Below is a small trained network, with its code and all its weights. Each question gives an input and a class and asks what happens when units are switched off, that is, made to give their printed mean instead of their output.

import numpy as np


def w(rows, s, z=0):
    codes = np.array(rows[::2]) - 128.0
    scale = np.full(codes.shape[1], s)
    scale[-1] = z or s
    return codes * scale


def f(y):
    return np.maximum(y, 0)


def log_softmax(a):
    a = a - a.max(-1, keepdims=True)
    return a - np.log(np.exp(a).sum(-1, keepdims=True))


def net(x, mask):
    res = np.array(x, float).reshape(1, 5) / 4 @ E
    y = f(res @ A[0][:, :-1].T + A[0][:, -1])
    res = res + np.where(mask, y, B[0][:, -1]) @ B[0][:, :-1]
    return log_softmax(res[-1] @ U[:, :-1].T + U[:, -1])


A, B = {}, {}
E = w([
[129,128,131,128,126],'x0',
[194,168,161,86,239],'x1',
[202,162,128,177,63],'x2',
[106,190,186,40,51],'x3',
[101,187,2,152,138],'x4',
],0.0086)
A[0] = w([
[55,83,96,107,178,96],'neuron 0',
[127,56,108,140,164,73],'neuron 1',
[150,154,141,121,176,27],'neuron 2',
[61,119,135,89,176,82],'neuron 3',
[222,181,126,202,107,209],'neuron 4',
[164,38,214,155,141,67],'neuron 5',
[169,7,192,114,88,65],'neuron 6',
[183,156,126,159,89,84],'neuron 7',
[61,101,112,162,64,60],'neuron 8',
[175,188,123,85,190,3],'neuron 9',
[109,68,70,122,80,111],'neuron 10',
[96,96,122,165,70,72],'neuron 11',
[72,101,139,93,195,115],'neuron 12',
[186,130,139,160,102,147],'neuron 13',
[156,140,134,116,162,54],'neuron 14',
[81,78,145,179,83,66],'neuron 15',
[73,110,135,165,86,45],'neuron 16',
[206,158,133,122,182,50],'neuron 17',
[117,209,151,53,85,35],'neuron 18',
[76,212,9,162,137,79],'neuron 19',
[199,68,121,232,157,81],'neuron 20',
[138,77,99,185,180,61],'neuron 21',
[146,180,113,114,175,84],'neuron 22',
],0.012,0.006)
B[0] = w([
[77,70,150,142,59,191],'neuron 0',
[116,165,139,150,54,175],'neuron 1',
[184,131,207,164,131,152],'neuron 2',
[120,88,156,173,54,174],'neuron 3',
[36,43,120,122,125,249],'neuron 4',
[189,124,73,92,139,204],'neuron 5',
[200,102,34,92,131,204],'neuron 6',
[82,61,151,141,107,171],'neuron 7',
[165,114,171,171,166,190],'neuron 8',
[190,136,203,178,148,178],'neuron 9',
[147,177,184,202,196,189],'neuron 10',
[150,155,198,199,186,177],'neuron 11',
[94,86,145,150,85,193],'neuron 12',
[80,82,149,129,129,182],'neuron 13',
[153,132,182,175,141,148],'neuron 14',
[146,145,176,136,163,178],'neuron 15',
[176,147,187,173,159,162],'neuron 16',
[129,125,210,192,153,182],'neuron 17',
[138,211,108,136,41,197],'neuron 18',
[223,66,66,85,127,254],'neuron 19',
[86,223,114,103,66,226],'neuron 20',
[141,254,81,141,47,201],'neuron 21',
[172,101,164,170,137,172],'neuron 22',
],0.0086,0.0093)
U = w([
[187,152,201,194,228,85],'0',
[129,255,109,114,45,91],'1',
[131,108,122,116,156,248],'2',
[243,50,66,83,152,98],'3',
[45,9,158,141,94,89],'4',
[52,129,104,67,241,146],'5',
],0.0097,0.016)

Each question gives the input, the list of numbers given to net, and the class t.
The units are the neurons (one row each of A and B). Each row of codes is followed by its name. A weight is (code - 128) times the scale printed after its matrix; where a second scale follows, it is the last column's (A, B and U).
mask holds one flag per neuron, in row order. A switched-off neuron (its flag False) gives its mean, the last column of its row in B, instead of its output. The means were averaged over made-up inputs and are rounded, as every weight is.
A unit's drop is (log p(t) with every unit on - log p(t) with that unit switched off) / (log p(t) with every unit on - log p(t) with every unit switched off).
The circuit of an input: a set's keep is (log p(t) with only the set's units on - log p(t) with every unit switched off) / (log p(t) with every unit on - log p(t) with every unit switched off). Starting from the 12 units with the biggest drops (on a tie, the unit counted first), units are removed one at a time, each time the one whose removal leaves the highest keep (on an exact tie, the one counted first), for as long as the keep stays at least 0.8.
units of the circuit, in order: the units of the circuit, biggest drop first
k most important neurons: the k neurons with the biggest drops, biggest first
drop when u is switched off: that unit's drop, to one decimal
input [7,7,4,6,-8], class 3: units of the circuit, in order : neuron 6
input [3,5,8,2,-4], class 4: units of the circuit, in order : neuron 4; neuron 7
input [6,-5,8,-6,1], class 4: 3 most important neurons : neuron 4; neuron 7; neuron 13
input [-6,6,1,1,-7], class 3: 3 most important neurons : neuron 6; neuron 5; neuron 10
input [2,2,0,5,-6], class 3: units of the circuit, in order : neuron 6; neuron 5
input [-3,-1,7,-2,6], class 4: 2 most important neurons : neuron 4; neuron 7
input [6,-8,-6,3,7], class 0: units of the circuit, in order : neuron 10; neuron 8
input [-3,3,6,-3,-2], class 4: units of the circuit, in order : neuron 4; neuron 13
input [4,1,5,-6,8], class 3: 2 most important neurons : neuron 19; neuron 18
input [4,3,-8,-6,0], class 4: 2 most important neurons : neuron 0; neuron 12
input [-1,6,-3,4,7], class 3: 4 most important neurons : neuron 19; neuron 10; neuron 11; neuron 20
input [-8,5,8,-8,-8], class 1: 2 most important neurons : neuron 20; neuron 21
input [-7,-1,8,-6,2], class 4: 4 most important neurons : neuron 4; neuron 7; neuron 13; neuron 18
input [2,2,-5,-8,3], class 1: units of the circuit, in order : neuron 21
input [-4,7,5,6,5], class 0: 2 most important neurons : neuron 9; neuron 17
input [4,1,1,-2,-8], class 3: 2 most important neurons : neuron 6; neuron 5
input [-3,1,-5,3,6], class 3: 3 most important neurons : neuron 19; neuron 4; neuron 20
input [-5,1,2,-7,-4], class 1: drop when neuron 20 is switched off : 0.3
input [-3,-8,-7,4,6], class 0: drop when neuron 10 is switched off : 0.3
input [4,6,8,-8,8], class 1: drop when neuron 6 is switched off : 0.2
input [-5,1,-7,-5,1], class 4: units of the circuit, in order : neuron 0
